Below is a small trained network, with its code and all its weights. Each question gives an input and a target symbol and asks what happens when units are switched off, that is, made to give their printed mean instead of their output.

import numpy as np


def w(rows, s, z=0):
    codes = np.array(rows[::2]) - 128.0
    scale = np.full(codes.shape[1], s)
    scale[-1] = z or s
    return codes * scale


def f(y):
    return y / 2 * (1 + np.tanh(0.7978845608 * (y + 0.044715 * y**3)))


def softmax(a):
    e = np.exp(a - a.max(-1, keepdims=True))
    return e / e.sum(-1, keepdims=True)


def log_softmax(a):
    a = a - a.max(-1, keepdims=True)
    return a - np.log(np.exp(a).sum(-1, keepdims=True))


def net(x, mask):
    ids = ['ΓΛΞζμπτψ'.index(c) for c in x.split()]
    T = len(ids)
    res = E[ids] + P[:T]
    u = 0
    for l in range(2):
        r = res
        for j in range(3):
            rows = slice(4 * j, 4 * j + 4)
            q, k, v = (r @ M[l][rows].T for M in (Q, K, V))
            z = softmax(np.where(np.tri(T) > 0, q @ k.T / 4**0.5, -1e9)) @ v
            o = O[l][rows]
            res = res + np.where(mask[u + j], z, o[:, -1]) @ o[:, :-1]
        u += 3
        y = f(res @ A[l][:, :-1].T + A[l][:, -1])
        res = res + np.where(mask[u : u + 4], y, B[l][:, -1]) @ B[l][:, :-1]
        u += 4
    return log_softmax(res[-1] @ U[:, :-1].T + U[:, -1])


Q, K, V, O, A, B = {}, {}, {}, {}, {}, {}
E = w([
[253,169,99,23,135,54,103,28,180],'Γ',
[189,69,235,188,241,211,72,129,191],'Λ',
[171,77,17,94,206,218,92,212,17],'Ξ',
[185,20,62,180,210,189,213,7,150],'ζ',
[145,121,189,114,34,20,47,27,8],'μ',
[198,242,242,37,159,54,29,77,108],'π',
[159,172,219,186,44,249,242,224,130],'τ',
[24,212,18,240,188,54,20,190,220],'ψ',
],0.0052)
P = w([
[158,17,224,18,218,5,212,243,69],'0',
[183,65,153,131,253,179,91,107,9],'1',
[196,83,135,146,250,168,82,124,50],'2',
[173,104,132,165,229,153,83,97,71],'3',
[166,128,129,167,208,158,92,87,92],'4',
[159,140,115,175,175,160,82,75,115],'5',
[154,147,107,182,142,166,81,75,128],'6',
[150,162,105,188,119,176,67,71,158],'7',
[148,187,99,199,102,168,65,72,176],'8',
[136,204,91,194,81,169,49,70,190],'9',
[117,228,88,197,52,170,39,58,211],'10',
[96,231,101,204,67,171,42,53,196],'11',
[78,222,114,208,105,175,47,62,153],'12',
],0.0041)
Q[0] = w([
[23,94,69,84,107,55,174,239,134],'L0H1',
[21,85,76,61,105,65,197,253,140],'L0H1',
[107,114,186,15,26,120,243,202,74],'L0H1',
[21,102,157,31,35,89,238,238,158],'L0H1',
[218,151,165,12,27,55,175,96,37],'L0H2',
[188,233,132,23,29,21,33,35,18],'L0H2',
[60,60,93,231,205,234,207,240,207],'L0H2',
[204,242,159,19,32,24,67,24,53],'L0H2',
[55,171,82,121,33,134,201,187,95],'L0H3',
[136,148,53,183,220,212,55,162,33],'L0H3',
[146,155,49,166,205,217,53,191,28],'L0H3',
[108,146,56,201,220,198,65,199,45],'L0H3',
],0.0045)
K[0] = w([
[218,30,226,53,237,144,241,175,18],'L0H1',
[234,15,228,37,243,124,237,176,9],'L0H1',
[148,38,88,156,230,47,45,127,44],'L0H1',
[226,2,191,87,241,45,145,69,13],'L0H1',
[245,106,246,8,153,68,137,11,31],'L0H2',
[244,228,241,15,8,13,32,8,17],'L0H2',
[31,38,3,245,247,242,159,250,208],'L0H2',
[252,223,243,8,21,8,59,15,56],'L0H2',
[45,99,56,181,208,41,39,152,103],'L0H3',
[29,246,138,198,8,56,87,64,241],'L0H3',
[15,238,130,218,30,72,67,16,250],'L0H3',
[34,189,118,192,14,40,123,71,236],'L0H3',
],0.0044)
V[0] = w([
[79,108,62,203,20,242,221,136,225],'L0H1',
[236,12,104,48,107,223,242,90,31],'L0H1',
[79,224,34,214,96,146,34,110,235],'L0H1',
[176,241,129,145,188,47,10,89,232],'L0H1',
[237,80,222,55,160,107,146,77,144],'L0H2',
[79,211,172,64,65,4,40,38,78],'L0H2',
[238,100,209,19,24,13,221,8,158],'L0H2',
[65,49,11,232,208,232,102,213,182],'L0H2',
[217,21,125,23,187,124,176,221,3],'L0H3',
[103,225,169,113,216,55,7,232,54],'L0H3',
[54,133,23,207,134,177,61,215,102],'L0H3',
[62,246,23,232,41,132,57,28,252],'L0H3',
],0.0044)
O[0] = w([
[138,35,229,82,17,210,214,29,7,33],'L0H1',
[18,35,133,70,61,70,222,143,139,19],'L0H1',
[219,148,97,147,152,236,13,32,52,198],'L0H1',
[221,182,56,140,252,221,25,75,196,250],'L0H1',
[192,79,190,16,127,88,120,118,173,137],'L0H2',
[191,224,81,106,25,19,32,133,85,133],'L0H2',
[187,133,146,40,16,17,195,58,160,17],'L0H2',
[70,70,50,217,237,239,144,124,130,182],'L0H2',
[160,14,145,30,201,14,19,169,109,139],'L0H3',
[161,219,65,115,213,163,13,210,105,253],'L0H3',
[102,137,104,201,69,177,25,132,12,172],'L0H3',
[66,228,66,224,62,230,200,37,113,115],'L0H3',
],0.0041,0.0035)
A[0] = w([
[10,145,2,246,215,104,62,91,250,193],'L0N1',
[15,203,57,208,118,19,40,238,158,254],'L0N2',
[247,67,54,37,181,66,57,69,39,220],'L0N3',
[168,176,238,105,135,95,197,154,254,219],'L0N4',
],0.0042,0.0028)
B[0] = w([
[18,101,43,232,228,60,171,110,188,250],'L0N1',
[4,187,33,167,136,18,109,231,147,200],'L0N2',
[240,162,29,80,111,98,19,36,98,193],'L0N3',
[118,160,197,71,107,73,194,210,252,140],'L0N4',
],0.0043,0.012)
Q[1] = w([
[203,159,139,76,90,237,184,197,25],'L1H1',
[63,42,117,239,246,176,87,42,234],'L1H1',
[243,116,187,65,166,130,92,65,168],'L1H1',
[111,71,96,232,236,234,155,58,170],'L1H1',
[255,189,113,55,134,186,61,135,25],'L1H2',
[10,86,122,195,93,115,237,185,165],'L1H2',
[9,47,173,201,177,109,178,171,235],'L1H2',
[239,149,140,44,147,163,35,88,29],'L1H2',
[108,142,207,99,49,86,162,99,128],'L1H3',
[236,95,208,54,142,184,79,56,200],'L1H3',
[86,47,120,214,222,185,200,76,252],'L1H3',
[250,126,198,27,115,137,73,41,142],'L1H3',
],0.0043)
K[1] = w([
[48,43,116,171,125,29,196,231,180],'L1H1',
[117,229,125,154,57,191,85,58,85],'L1H1',
[128,116,196,68,9,27,131,144,169],'L1H1',
[69,229,118,201,55,165,119,70,107],'L1H1',
[35,80,177,73,77,24,200,242,194],'L1H2',
[225,151,177,111,121,219,65,3,27],'L1H2',
[181,135,137,219,159,237,128,8,33],'L1H2',
[32,112,127,94,113,44,204,241,227],'L1H2',
[75,109,105,145,155,40,151,191,187],'L1H3',
[126,65,204,99,49,89,221,138,183],'L1H3',
[104,190,137,179,37,237,195,134,97],'L1H3',
[133,44,191,91,83,49,215,120,170],'L1H3',
],0.0043)
V[1] = w([
[234,28,49,89,183,183,127,33,105],'L1H1',
[235,198,193,68,225,205,30,179,141],'L1H1',
[202,91,209,111,245,252,183,228,228],'L1H1',
[106,225,209,112,73,32,99,203,250],'L1H1',
[151,213,247,209,237,232,142,213,237],'L1H2',
[25,59,204,209,106,49,94,200,17],'L1H2',
[104,170,64,136,159,123,249,122,255],'L1H2',
[35,59,70,216,183,198,144,34,39],'L1H2',
[61,72,200,194,112,203,212,216,90],'L1H3',
[31,212,35,158,159,86,53,188,141],'L1H3',
[173,78,92,146,112,78,141,21,69],'L1H3',
[230,53,158,116,135,211,190,54,25],'L1H3',
],0.0042)
O[1] = w([
[115,183,185,11,130,60,57,25,20,129],'L1H1',
[246,235,100,13,171,209,241,72,199,176],'L1H1',
[255,160,117,39,245,209,189,64,98,115],'L1H1',
[72,114,96,211,109,135,218,113,233,155],'L1H1',
[241,177,229,198,228,212,231,120,203,147],'L1H2',
[221,238,67,143,49,189,21,231,225,128],'L1H2',
[147,13,172,224,242,68,72,117,24,144],'L1H2',
[112,206,180,142,89,25,83,126,125,108],'L1H2',
[81,233,44,80,96,153,160,60,190,70],'L1H3',
[67,125,202,94,34,131,165,171,73,251],'L1H3',
[71,55,94,223,180,23,46,183,95,106],'L1H3',
[182,156,26,136,215,121,50,121,81,31],'L1H3',
],0.0045,0.017)
A[1] = w([
[166,61,241,64,101,224,211,244,67,23],'L1N1',
[222,80,239,117,201,163,40,31,91,135],'L1N2',
[169,80,252,38,148,178,166,69,229,61],'L1N3',
[129,141,10,251,233,80,82,120,174,6],'L1N4',
],0.0041,0.0022)
B[1] = w([
[203,96,206,54,178,236,39,239,14,173],'L1N1',
[59,83,208,8,96,149,91,49,10,254],'L1N2',
[75,202,252,69,24,57,112,124,56,214],'L1N3',
[211,16,6,171,243,252,48,243,90,234],'L1N4',
],0.0043,0.0067)
U = w([
[100,245,41,34,10,149,69,171,133,107],'Γ',
[222,196,37,178,234,158,240,126,246,106],'Λ',
[119,212,98,60,135,175,238,12,169,250],'Ξ',
[156,51,23,91,215,204,20,239,59,17],'ζ',
[43,11,156,85,169,54,177,3,41,118],'μ',
[115,134,247,117,63,218,191,206,43,100],'π',
[137,26,128,245,63,146,54,201,186,208],'τ',
[83,205,238,116,132,3,26,92,77,139],'ψ',
],0.0043,0.0026)

Each question gives the input, a string of symbols that net reads in full, and the target symbol t.
The units are the heads (4 rows each of Q, K, V and O) and the neurons (one row each of A and B). Each row of codes is followed by its name. A weight is (code - 128) times the scale printed after its matrix; where a second scale follows, it is the last column's (O, A, B and U).
mask holds one flag per unit, layer by layer, with each layer's heads first. A switched-off unit (its flag False) gives its mean, the last column of its rows in O or B, instead of its output. The means were averaged over made-up inputs and are rounded, as every weight is.
A unit's drop is (log p(t) with every unit on - log p(t) with that unit switched off) / (log p(t) with every unit on - log p(t) with every unit switched off).
The circuit of an input: a set's keep is (log p(t) with only the set's units on - log p(t) with every unit switched off) / (log p(t) with every unit on - log p(t) with every unit switched off). Starting from the 12 units with the biggest drops (on a tie, the unit counted first), units are removed one at a time, each time the one whose removal leaves the highest keep (on an exact tie, the one counted first), for as long as the keep stays at least 0.8.
circuit, biggest first: the units of the circuit, biggest drop first
k most important neurons of layer l: the k neurons of layer l with the biggest drops, biggest first
which heads matter: for each layer, one digit per head in row order, 1 if its drop is at least 0.15 and else 0, layers parted by /
input ζ ζ Λ, target μ: which heads matter -> 011 / 101
input π ψ Λ ψ Ξ Λ Λ, target ψ: which heads matter -> 010 / 110
input τ τ π, target Λ: which heads matter -> 100 / 111
input Γ ψ τ ψ Λ ψ π Λ ψ Γ Λ Λ π, target μ: 2 most important neurons of layer 0 -> [L0N3, L0N4]
input ψ ψ ζ ψ ψ ζ ψ Λ ζ π Λ, target Λ: which heads matter -> 111 / 001
input ψ Λ ζ μ, target ψ: which heads matter -> 010 / 000
input π ψ ζ ψ, target ψ: circuit, biggest first -> [L0N2, L1H1, L1H2]
input Ξ Λ ζ Γ ζ Λ Γ ψ Λ Γ ψ π, target Γ: circuit, biggest first -> [L0H1, L1H2, L0H3]
input μ π Ξ μ Λ, target τ: circuit, biggest first -> [L0H1, L1H1, L0H2]
input π Ξ Ξ π π ζ, target Λ: 2 most important neurons of layer 0 -> [L0N1, L0N4]
input Ξ ψ μ τ Λ Γ, target Γ: circuit, biggest first -> [L0H1, L1H2, L0H3, L0N1]
input μ ψ ζ Ξ μ ψ, target ψ: which heads matter -> 101 / 111
input μ ψ π, target τ: 2 most important neurons of layer 0 -> [L0N4, L0N2]
input Λ ψ π ψ, target Ξ: which heads matter -> 110 / 111
input ψ Λ ψ τ Ξ ψ Ξ ψ, target ζ: circuit, biggest first -> [L1N4, L0H2]
input ψ τ ψ μ ψ τ ζ τ Λ Ξ π, target ψ: circuit, biggest first -> [L0H2, L1H2, L1N4]
input Λ Γ ψ Ξ Λ ζ ψ μ Ξ π π, target Ξ: 2 most important neurons of layer 0 -> [L0N4, L0N1]
input ψ Γ Λ τ Γ ψ, target μ: circuit, biggest first -> [L0N3, L1H2, L0N1, L0H2]
input π ψ Γ μ τ μ Λ π Ξ Λ π, target π: 2 most important neurons of layer 1 -> [L1N1, L1N3]
input π Λ π ψ ψ μ ζ μ Ξ ζ ζ, target μ: which heads matter -> 101 / 110
input ψ π ψ Λ Λ Γ Γ μ μ Λ ψ, target Λ: which heads matter -> 100 / 010
input Ξ τ Ξ Γ ζ ψ ζ, target ζ: which heads matter -> 100 / 001
input Λ τ Λ Λ ψ Γ, target Ξ: which heads matter -> 110 / 101
input Ξ τ μ, target Γ: which heads matter -> 111 / 010
input ζ Ξ Λ ψ, target τ: which heads matter -> 100 / 101
input Γ τ ζ Λ τ Ξ Λ Ξ ψ ψ Ξ ψ, target ζ: which heads matter -> 110 / 101
input Λ π τ μ, target Ξ: 2 most important neurons of layer 0 -> [L0N1, L0N4]
input π μ ψ τ ζ ψ Ξ ψ Γ ψ μ, target π: 3 most important neurons of layer 0 -> [L0N4, L0N1, L0N2]
